Below are the code and all the weights of a small trained network. Each question names an input and a target symbol and asks about switching units off, where a switched-off unit gives its printed mean instead of its output.

import numpy as np


def w(rows, s, z=0):
    codes = np.array(rows[::2]) - 128.0
    scale = np.full(codes.shape[1], s)
    scale[-1] = z or s
    return codes * scale


def f(y):
    return np.maximum(y, 0)


def softmax(a):
    e = np.exp(a - a.max(-1, keepdims=True))
    return e / e.sum(-1, keepdims=True)


def log_softmax(a):
    a = a - a.max(-1, keepdims=True)
    return a - np.log(np.exp(a).sum(-1, keepdims=True))


def net(x, mask):
    ids = ['ΣΨΩβεζμξπφ'.index(c) for c in x.split()]
    T = len(ids)
    res = E[ids] + P[:T]
    r = res
    for j in range(2):
        rows = slice(2 * j, 2 * j + 2)
        q, k, v = (r @ M[0][rows].T for M in (Q, K, V))
        z = softmax(np.where(np.tri(T) > 0, q @ k.T / 2**0.5, -1e9)) @ v
        o = O[0][rows]
        res = res + np.where(mask[j], z, o[:, -1]) @ o[:, :-1]
    y = f(res @ A[0][:, :-1].T + A[0][:, -1])
    res = res + np.where(mask[2:6], y, B[0][:, -1]) @ B[0][:, :-1]
    return log_softmax(res[-1] @ U[:, :-1].T + U[:, -1])


Q, K, V, O, A, B = {}, {}, {}, {}, {}, {}
E = w([
[27,105,98,184,191,129],'Σ',
[85,173,202,110,92,114],'Ψ',
[155,210,150,145,86,54],'Ω',
[127,100,226,157,159,205],'β',
[51,136,71,181,205,115],'ε',
[43,152,76,183,152,174],'ζ',
[199,146,168,72,205,117],'μ',
[188,114,129,247,116,123],'ξ',
[94,121,80,57,49,147],'π',
[53,63,142,54,146,55],'φ',
],0.014)
P = w([
[201,107,228,237,70,29],'0',
[169,108,169,233,80,2],'1',
[146,113,154,220,94,35],'2',
[130,119,138,202,111,48],'3',
[118,119,116,191,132,59],'4',
[114,116,112,175,146,83],'5',
[108,117,106,154,147,106],'6',
[107,120,105,132,152,125],'7',
[101,126,91,120,171,140],'8',
[100,124,88,103,182,152],'9',
[96,123,87,85,190,179],'10',
[86,119,86,56,192,195],'11',
[84,131,83,42,195,206],'12',
[77,120,76,34,215,215],'13',
],0.0063)
Q[0] = w([
[250,157,230,56,6,124],'H1',
[36,93,75,99,148,102],'H1',
[92,134,108,148,110,83],'H2',
[168,117,138,202,122,148],'H2',
],0.012)
K[0] = w([
[136,149,166,242,62,67],'H1',
[46,119,110,61,131,181],'H1',
[176,173,36,87,84,148],'H2',
[255,95,157,190,92,76],'H2',
],0.0091)
V[0] = w([
[88,46,169,51,63,11],'H1',
[88,102,50,138,51,171],'H1',
[153,219,94,54,98,163],'H2',
[254,19,80,195,14,183],'H2',
],0.0071)
O[0] = w([
[108,19,169,1,113,78,156],'H1',
[182,65,45,152,64,106,18],'H1',
[122,139,99,161,52,73,2],'H2',
[90,142,74,87,156,170,79],'H2',
],0.0085,0.0042)
A[0] = w([
[187,86,85,238,94,54,252],'N1',
[3,146,3,145,137,139,135],'N2',
[50,220,96,184,156,128,80],'N3',
[244,232,152,33,215,48,168],'N4',
],0.0073,0.0037)
B[0] = w([
[255,231,67,26,148,85,153],'N1',
[92,113,73,148,81,105,176],'N2',
[106,166,166,215,117,36,175],'N3',
[168,62,81,235,58,161,255],'N4',
],0.0097,0.0094)
U = w([
[99,149,231,113,233,191,198],'Σ',
[126,139,124,110,132,125,85],'Ψ',
[123,137,121,113,123,128,58],'Ω',
[168,34,109,194,111,175,128],'β',
[210,227,138,83,226,79,221],'ε',
[191,210,105,145,9,45,4],'ζ',
[44,166,254,184,73,74,113],'μ',
[49,117,62,164,115,108,48],'ξ',
[106,125,6,38,35,147,245],'π',
[84,27,124,71,196,100,137],'φ',
],0.0073,0.0047)

Each question gives the input, a string of symbols that net reads in full, and the target symbol t.
The units are the heads (2 rows each of Q, K, V and O) and the neurons (one row each of A and B). Each row of codes is followed by its name. A weight is (code - 128) times the scale printed after its matrix; where a second scale follows, it is the last column's (O, A, B and U).
mask holds one flag per unit, heads first, then neurons. A switched-off unit (its flag False) gives its mean, the last column of its rows in O or B, instead of its output. The means were averaged over made-up inputs and are rounded, as every weight is.
A unit's drop is (log p(t) with every unit on - log p(t) with that unit switched off) / (log p(t) with every unit on - log p(t) with every unit switched off).
The circuit of an input: a set's keep is (log p(t) with only the set's units on - log p(t) with every unit switched off) / (log p(t) with every unit on - log p(t) with every unit switched off). Starting from all 6 units, units are removed one at a time, each time the one whose removal leaves the highest keep (on an exact tie, the one counted first), for as long as the keep stays at least 0.8.
units of the circuit, in order: the units of the circuit, biggest drop first
unit that matters most: the unit with the biggest drop
k most important neurons: the k neurons with the biggest drops, biggest first
which heads matter: for each layer, one digit per head in row order, 1 if its drop is at least 0.15 and else 0, layers parted by /
drop of u: that unit's drop, to one decimal
input μ ξ μ Σ ξ π Ψ π Ψ Σ, target π: which heads matter -> 10
input Σ ζ Σ ζ π ε ε Σ ε, target ε: which heads matter -> 11
input μ Σ Σ Ψ π φ μ ξ Σ μ Σ μ Ψ ζ, target μ: units of the circuit, in order -> N3, H1
input μ ξ Ψ Σ ξ ε Ω Ω π ζ, target π: which heads matter -> 10
input ξ ζ μ Ω ζ, target μ: which heads matter -> 00
input Σ ε μ φ ξ Σ μ Σ, target μ: which heads matter -> 10
input φ μ β Ω μ π Ω ζ π ε, target π: units of the circuit, in order -> H1, N2, N1
input Ψ ε Σ, target ε: units of the circuit, in order -> N1, N4, H1
input ξ π μ φ, target φ: unit that matters most -> H1
input μ μ ζ Σ ξ μ ξ β π Ψ Ψ ε φ ζ, target φ: 2 most important neurons -> N4, N1
input μ Ψ μ μ β ζ μ μ Ψ ε, target μ: 2 most important neurons -> N3, N4
input Ψ β β μ Ω Σ ξ ζ ε ξ Ψ π Ψ ε, target π: 3 most important neurons -> N2, N1, N3
input ξ Ψ μ μ π μ π Ψ ξ Σ π ξ Σ, target π: 2 most important neurons -> N2, N1
input ξ Ψ Σ Σ μ μ Σ β, target Σ: units of the circuit, in order -> N4, H2
input ξ ζ Σ ε Ψ ε, target ε: units of the circuit, in order -> N1, H1
input Ω π μ ε ζ ε, target ζ: most important neuron -> N1
input φ μ ε, target φ: drop of H1 -> 1.3
input Ψ Ψ ζ ζ, target ζ: drop of N1 -> 0.4
input μ ζ Σ Ψ ξ μ ε π ζ, target π: drop of H1 -> 1.5
input ε Σ μ β, target Σ: drop of N3 -> 0.1
input β μ μ μ ξ φ ξ ε, target φ: most important neuron -> N4
